Each row, then roughly how far along a hidden order it lies, from 0 to 10:
In the rows, 100 means zero.
[ 96  97  95 100 107  94 107  97  91 120  74 107  99 101 100  98 106 102
 104  99  98 113 101 113 113 110 107 109 105  89  86 101  95 136 105 132
  96 101  99 100  71 104 102 133  92  90 102  99  98  97 106  68 121  98
 102  98 115 102 109 100 101 110 114  95  99  78 110 121  90 102 105 102
 108  99  98  53 104  91  69 102 100 105  52  92 106 100  91 109  96 107
 100  96 108  90 102  84  99 102 109 103  95 120  74 103 103  93  70 103
  95]	0
[ 95  95  93  92  86 100 108 113  91 118  60 100  99 103 100 100  97 100
 103 101 104 105 109 114 129  86 103 111 102  95  93  96  94  93  98  71
 109 117 101 101 117 100 103 138  93 106 102  98 102 101  28  76 134 101
  99  98 129 101 117 101 105 110 107  86 109  94 106 104  90 104 106 100
 109 108 100  92  90 104  82 102  92 101  86  96  98  98 108 109  96 108
  98  91  90  91 104 107 100 106 116 106  95 108  85 104 104  89  86 107
  81]	2
[105 106 110 105 119 106  96  86 128 121 115  94  99 105  97 102 107 107
 105  96  98 109 100 107  83 101  95  92 100 108 103  97 109 115 102 102
  82 112 100  97  93 102  99  67 108 105  99  92  97  99 122 120  56 102
 100 106  89 102  95  94  98  89  75 109 102  99  93  91 112 102 107 105
  94  95  99 155 112  89 131  97  85  97 137 108  93  99  94 101 104  94
 105 101 111 103 104 105 100  94  88 103 106  92 134  97  96  97 117  93
  99]	7
[ 98 100 101  96 118 100 104  87 108 123  84 105  98 104  99 112 122 101
 106 100 102 115 105 137 103 109 103 111 110  87  82  98  94 102 106 110
  94 113  99  99  67 102 102 116  93  89 102  92  98 103  74  83  98  97
 101  97 123  93 105  98  99 100  88  86 105  78 107 108  92 103 103 104
  92 103 100  69 106  86  78  99  90 104  76  97 103 100  95 113  95 112
 103  95 108  78 102 104  99 101 101 104  95 117  78  99 104  99  67 106
  78]	2
[102 102 104 105 110 101  99  94 122 111  93  97  99 104  99  99 103 110
 109  97 102 108  99 108  97 103  97  97 101 106  98  97 102 109 101 105
  89 117 100  92 100 102 100  95  99 104  96  92  98  99 118 110  92 101
  99 100  95 100  91  97  98  99  85 106 103  98  93  92 108 102 108  98
 102  99 102 145 108  89 122  97  76  95 122 107  96  98  96 106  97 100
 100 102 100 111 103 114 100  96  95 107 106  90 132 100  97  93 111 102
  91]	3
[104 108 109 103 115 114  98  85 115 126 113  87 101 100  95  99 103 105
 110  96  87 116  94 126  90  82  93  99 106 116 109  92 101 107 103 117
  92 109 101  97 102  98  99 119 114 112 103  97  99  95  81 115  58 103
 101 109  75 104  94  93  99  88  95 105 102 108  93  86 117 105 105 108
  95  94  93 108 121 104 139  94  74  98 150 108  88  96  83  88 109  97
 107 101  99 101 102 101  99  95  94 104 105  69 131  96  96 106  98 128
  94]	9
[101  93  99  98 116  91 108  95 104 131  65 108  98 106 102 113 121 104
 107 100 105 101 109  92 107 118 105 103 108  94  90 112 104 127 103 116
  87 126  98 100  83 107 102  78  87  93 101  88  96 103 105  80 103  99
  99  90 128  98 110  98 103 110  90  81 105  87 100 114  86 104 105  99
 100 104 104  76 100  76  80  97 105 105  60  96 106 100 105 137  96 114
 101  95 108  95 106 102  99 100 101 105  93 138  93 103 107  89  79  77
  79]	1
[ 99 105 101 104 115 110 101  91 112 116 113  93 100  98  97 100 102 102
 105  97  91 125  98 144  99  85  97 102 104 100  97  86  98 112 102 107
  94 103 100  95  89  99 101 146 112 102 102 100  98 100  66 105  63  99
 102 109  93 100 103  95 100  88  99 103 102 102 106  94 109 105 108 110
 102  92  92  82 113 105 117 101  78  95 135 104  91  99  85  89 104  96
 104  99 106  86  97  97  99  99 102 105 104  81 113 100  97 100  92 106
  98]	7
[102 101 104  95 100 101  99 104 104 121  97  96 100 105  99  99  93 105
 106 100 102  94 104  92 105  95  96  93  93 115 107 110 107  95  97  80
  97 114 101 103 124 102 100  61 103 112  98  93 100  99 131 110 101 104
  97  98 101 105 101  99 101 100  86 105 105 108  89  87 103 101 105  96
  98 103 101 159  97 100 112  96 102 100 124 106  95  99 104  98 101  96
 101  99  93 106 104  95 100  99  99 103 103  91 130  98 100  93 116  94
  90]	6
[104 106 108  95 125 117  94  85 126 150 127  91  99 105  95 112 111  96
 104 100  97 108 102 122  84  87  95 105 110 103 105  92 109 142 102  94
  93 111  99 107  84  99 100  79 113 104 108  91  94 104  72 111  30 102
 100 101 104  96 100  92  99  81  62  88 102 100  98  91 101 108 111 116
  84  96  91 102 114  97 113  95 109 103 129 106  97  99  91  95 109 102
 111  96 114  81 103  92  98  98  86  96 100  98 117  96 105 104  95 129
  90]	10
[ 98 104 101  91 106 106 107  97 102 129  60  98 100 100  97 100  93 104
 115  99  96 111 103 125 121  80  98 109  98 106  99 104  88  44 100  83
 108 112 102  98 117 101 102 110  96 112 100  97 103  95  36  99 128 102
 100 102 106 102 106  98 102  98  90  93 109 102  99  88 100 106 104 105
 107 109  99 102 104 104  96  95  80  96 112 101  96  98  96  95  98 102
  96  92  87  86 104  92 100 102 111 109  98  74  90  99 102  95  95 123
  74]	5
[105 107 107  96  99 108  94  97 119  96 105  91 100 102  97  94  78 105
 108  99  99  96  97  89  96  77  93  93  94 118 114 100 101  73  96  75
 104 104 102  96 136  98  99  69 106 124  98  98 102  96  94 128  83 105
  97 102  80 104  92  97  99  92  73 105 104 121  85  77 114 102  96 101
  97 106 101 172 102 106 133  96  84  92 148 108  91  99 100  91 103  91
 100 100  90 110 105 109 100  98  95 103 106  67 136  98  95 100 132 111
  95]	8
[101  99 100  93  98 104 104 101 101 137  72  99  99 105  98 107 112  98
 112 101 100 108 107 101 116  85 102 105 104 100  96 103 101 108  99  70
 109 120 100 106 107 101 101  81  97 108 104  95 100 102  18  98  99 102
  98  97 127 103 114  98 105 102  92  80 107  96 105 104  94 103 104 108
  99 106  99  83  92  98  82  99 103 102  90  99 100 101 108 120 101 108
 104  93 101  86 108 101 100 104 107 102  97 105  87 101 104  91  94  95
  80]	5
[106  98 100 106 106  94  97 101 118 110  93  94  99 106 100  99 102 107
 106  98 106  97 100  68  90 113  98  86  99 107 103 101 112 145 100 110
  85 112  99  97  97 103 100  59 100 101  97  93  96 102 157 112  79 103
  95  95  97 106  93  99 100 103  82 112 100  97  90  98 106  98 103  94
  98  96 103 160 104  85 125 101  96  98 112 105  99 100 104 114  99  97
 104 103 106 123 103 109 100  96  90 100 106 109 138 102  96  88 115  81
 104]	3
[102  99 103  89  99 104  98 109 105 130  71 102 101  99  97 100  83 103
 114 104  91  88 109  53 112  75  98  92  89 119 129 116 106 110  94  87
 113 103 101 105 139 100 101  31  93 122  97  93 103  97  55 110 118 105
  96  94  89 115  97 100 101 106  75 101 105 123  97  85  96 106 106  94
 105 112 102 171  91 107 111  92 119 101 111 112  97  97 114 102  99  98
  98  94  87 109 109  78 102 101 110 103 101  75 118  99 106  92 141 121
  96]	8
[ 99 101 101 102 103  94 108  96  92 119  75  99  99 101 100  95  94 112
 119  97  94 105  99 100 119 102  98 103 101 104  95 115  90  95 100 105
  93 121 101  92 109 105 100 116  89 109  97  97 102  92  94  92 144 100
 100 102 101 100  94 101 101 103 113 108 107  94 100  95 104 101  99  94
 118 105 102  98 106  95 113  96  66  94 103 100  96  98  96 104  91  99
  94 101  83 109 103 106 101 100 110 112 100  89 102 102  97  93 101  91
  83]	0
[ 96 102 102  98 119 102 109  90  99 124  82 106  98 104  99 111 118 101
 106  98 100 119 106 147 118 106 104 116 112  85  78  98  88  90 106 116
  99 111  99  98  72 102 102 147  89  96 103  97  99 100  80  77 113  97
 102 100 138  96 108  97 101 103 102  82 105  74 112 115  90 102 105 106
 107 103  97  38 109  79  69  97  84  98  63  94 104 100  93 108  96 115
 100  91 109  66 107 107  99 102 105 106  94 114  59 100 104  95  62 113
  74]	1
[104 100 104 104 106  91  99 101 116 115  79  99  99 106 101  97  94 113
 113  98 107  89  99  58  97 108  96  88  97 114 112 108 107 122  97 104
  88 121 100  93 118 105 101  49  95 111  94  88  99  97 134 112 101 105
  96  96  93 106  87  98  98 104  79 107 107 105  86  91 106 103 108  92
 105 105 106 167 104  84 131  94  90  91 119 107  97  98 105 107  97  97
 100 104  94 127 106 115 100  95  95 109 104  99 146 102  97  87 121  91
  91]	3
[ 99 105 103 102 124 113 105  87 114 149 120  95  99 106  98 115 106 105
 115  96  95 121 103 134 115  81  93 110 117 105 111  91  94  73 101 102
  95 128  99  91 100  99 103 160 105 110 105  95  96  98  42 102  64  99
 102 107 114  95 104  93  99  90  77  86 112 104  98  87 103 109 109 109
 107  95  90  44 116  91 109  94  72  89 126 104  90  99  85  94 105 107
 104  92  98  77 102 106  99 100 105 107  98  80 107 101 102  94  76 103
  68]	7
[104 102 102  99  95 102  92 103 109 103 100  93 101 102  99  89  93 107
 108 100 102  90  96  70  89  93  96  83  94 116 114 105 113 131  96  93
  92  98 100 100 126 102 100  37 108 109  96  96  99  99 122 121  82 105
  97  99  78 108  94  98  99  98  83 113  99 118  88  91 110 100 106  97
  93  99 100 174 100 118 135  98  99 100 142 108  97  99 106 101 104  89
 102 106  96 128 100  99 100  97  92 102 107  86 146 100  95  93 131  95
 114]	6
[106 106 112 103 124 111  97  83 132 134 111  92  99 106  96 105 108 108
 108  97  95 104 102 107  84  97  94  92 103 112 108  98 110 102 102 105
  83 116 100  96 103 101  99  67 108 108  99  90  96  97 105 122  58 103
  99 102  86 102  93  93  98  87  71 103 104 101  86  82 115 103 109 105
  92  96  97 147 114  90 142  94  84  97 134 111  91  98  94 102 106  97
 106  99 106 107 106 108 100  95  86 105 106  96 142  96  97  97 117 102
  90]	8
[102 105 105 100 108 104 102  91 121 126  93  92  99 105  97  97 105 108
 115  97 100 111 101 119  91  93  96  98 104 106  96  95  97  91 102  93
  93 121 101  93 107 102 101 100 102 110 100  92  99  97  81 116  91 102
  99 103  96 100  96  96  99  93  83  99 107 100  91  88 109 104 107 101
 101 101  98 134 109  94 115  97  75  95 127 104  94  98  92 102 100  99
 101  97  95  99 104 110  99  98  99 108 101  86 121 100  96  94 100 109
  80]	5
[103 103 105 104 108 104  95  93 124 106 113  95  99 105  98 100 106 107
 101  96  99 107  98 106  87 100  97  94  98 107 101  94 105 122  99  89
  89 107 100  98  97 101 100  74 105 101  99  95  97 102 118 117  70 101
  98 100  98 104 100  97 100  94  78 104 102  97  94  92 108  99 106 103
  97  95 100 141 104  93 123 101  89  97 124 109  95 100  99 105 103  94
 104 101 109 102 102 109 100  96  90 102 106  92 135  99  96  94 114  83
 102]	5
[ 95 104 100  95 103 106 109  98  89 128  92  97 100 100  97  95  94 100
 113  99  94 115 105 136 122  80  99 110 102 100  93 100  86  75 101  84
 109 110 101  99 110 102 102 138  97 109 103  99 101  98  31  91 121 100
 101 104 115 101 112  97 103  99 103  94 110 100 104  94  98 105 106 106
 108 105  94  80  97 105  90  99  84  96 103 100  96  99  95  88  98 101
  96  92  94  78 103  83 100 103 113 108  98  91  83 101 103  95  91 117
  80]	4
[103 100 101 104  97  96  96 106 100  94  97  97 100 101 101  88  78 110
 109  99 102  91  96  59  98  97  94  87  90 113 115 106 107 120  97 108
  95  98 100  92 129 102 101  77 102 108  93  98 101  98 137 118 100 105
  97  97  76 109  85 101  98 107  80 120 101 111  89  89 109 100 101  90
 103 100 105 200  98  98 133  98  93  95 131 105  97  99 100  92  97  87
  97 106  92 125 100  98 100  97  98 104 107  81 145 101  93  92 136  89
 114]	4
[100 105 102 109  97 104 103  88 113 111 110  95 100 101  97  98 102 105
 108  96  92 122  94 130  99  93  95 103 104 100  97  87  94 123 102 117
  92 109 100  91  84 101 100 143 106 100 102 101  99  98  95 103  74  99
 102 107 102  99  96  97 100  92 105 106 103  96 105  96 111 104 107 106
 106  91  95  82 112  97 120 100  68  93 115 104  91  99  86  95 100  94
 101 102 105  96  99 110 100  98 102 108 104  85 116 102  94 100 100  92
  93]	4
[103 101 104  91  94 100  97 108  97 115  85  95 100 102  98  93  90 105
 108 102  98  91 103  95 107  92  98  89  91 117 119 114 107 116  96  86
 104 108 101 105 129 102 100  83 102 116  98  93 101  96  77 105 117 106
  97  97  93 111  99  99 102 103  88 107 104 110  92  90 103 103 107  94
  97 108 102 170  97 103 113  94 112 103 122 106  98  97 109  97 102  99
  99  99  90 116 106  84 101  98 102 103 100  87 126  98 101  92 126 114
  96]	6
[ 95 105 102 104 117 111 106  93 103 132 114  97 100 103  98 107  95  95
 112  97  95 122 101 135 120  83  94 111 112 101  94  93  88  87 100  96
 102 121 100  92 107 100 103 168 103 110 104  99  98  98  37  94  87  99
 102 108 117  99 106  96 101  94  87  94 112  98 104  92 102 108 106 106
 116  95  90  68 114  95 101  97  72  88 107 100  92 100  83  83 100 101
 101  93  98  85 100 100 100 101 111 107  98  86  90 103 101  95  85  99
  75]	5
[ 94 103 100 106 118 106 108  87  84 105 122 103  99 109 101 114 120  98
  97  97 116 111  93 156  99 112  99 118 120  80  72  82  85  92 105 116
  93 106  99  97  58 101 102 193  96  95 103 105  95 102 112  74  67  97
 105 104 145  82 102 101  99  94 101  88 103  63 112 122  91  99 105 114
 105  95  93   0 120  73  68  98  76  89  79  90 103 104  79  91 101 112
 104  97 116  67  98 132  98 102  96  99  93 122  68 104 101 101  40 112
  80]	0
[100 101 100  91 103 103 102  92  93 136  92  97  99 103  98 108 124  94
  97 102  99 112 103 131 103 100 104 108 108  89  88  98 100 117 101  84
 100 120 100 110  82 103 100  85  97  99 106  96  97 102  55  86  94 100
 101  98 138  93 115  97 104  98  98  81 102  82 111 113  92 102 105 114
  90 105  94  35 101  94  74  99 103 105  78  96 103 100 101 115 107 111
 106  96 108  79 106 101  99 103  96  98  93 131  76 100 106  97  72 102
  82]	4
[100  97  98  97  99  91 105 108 100 129  72  98  99 105 101  96  98 108
 113  99 107  94 106  77 117  98 102  97  98 106 105 112 102 122  99  92
  97 117 100 101 113 106 103  79  87 107  98  92  98  99  88  89 118 103
  97  92 115 106 104 101 104 115  93 100 106  88  93 104  95 103 103  96
 106 105 104 124  94  90  91  99 106 101  93  97 103 100 106 116  94 104
  98  97  94 105 106  87 100 101 108 105  97 112 108 102 102  85  99  90
  84]	1
[105 101 101  85  80 101  93 109 105 113  87  92 101  96  96  91  88  96
 102 105  95  85 101  68  92  86 101  88  83 113 119 112 117 140  98  85
 109  88 101 113 137  99  98  24 106 110 100  92 104  99  70 111 116 106
  96  96  65 111  95  98 101  97  94 110  97 119  96  90 101 104 105 100
  83 106 103 190  89 123 108  97 131 114 129 107 100  95 117 101 103  96
 101 101  91 117 102  71 100  99  99  97 104  82 150  94 102 102 137 139
 115]	9
[ 98 101  97  89  99 104 105 104  92 130  67 100 100 100  97  98  92 101
 111 102  96 103 102 100 119  75  99 103  93 110 108 104  95  72  97  81
 113 107 101 102 123 100 102  87  96 119  99 100 103  96  33 100 123 104
  99  99 107 110 108 104 104 103  96  91 107 110 102  95  97 107 108 105
 108 109  97 101  97 104  95  96  95  97 107 105  98  98 105 101 100 103
  97  94  90  97 107  90 101 104 111 106  99  79 109 102 103  91 107 120
  86]	5
[101 104 103 111 118  99 104  88 124 120 102  95  99 105  98 102 114 111
 112  94  96 120  98 121 101 103  97 101 106 101  92  91  96 116 104 117
  83 125 100  88  84 104 101 123  98  99 100  94  97  97 113  98  84  98
 101 104  99  95  96  95  99  95  96 105 105  91  94  98 109 102 105 103
 108  94  97 103 115  86 114  99  64  94 121 102  94  99  88 104  96  98
 102 101 104 101 102 111  99  97  98 109 105  99 123 102  94  93  93  90
  86]	2
[ 96 107 102 101 118 105 111  94  83 118 105  97 100 100  99 102  80 107
 119  99  90 113  96 114 129  79  95 115 107 101  97 106  81  68  97 104
 111 109 101  92 110 103 103 200  94 119 101 106 103  93  61  86 130 100
 103 108 116 101  98 101 101 100 108 103 111  92 110 143 101 104  98 100
 120 106  93  69 111  96 107  94  61  86  94  97  93 102  86  70  95  98
  95  95  90  85 102  90 101 101 118 110  96  73  76 102  98  93  89  97
  76]	3
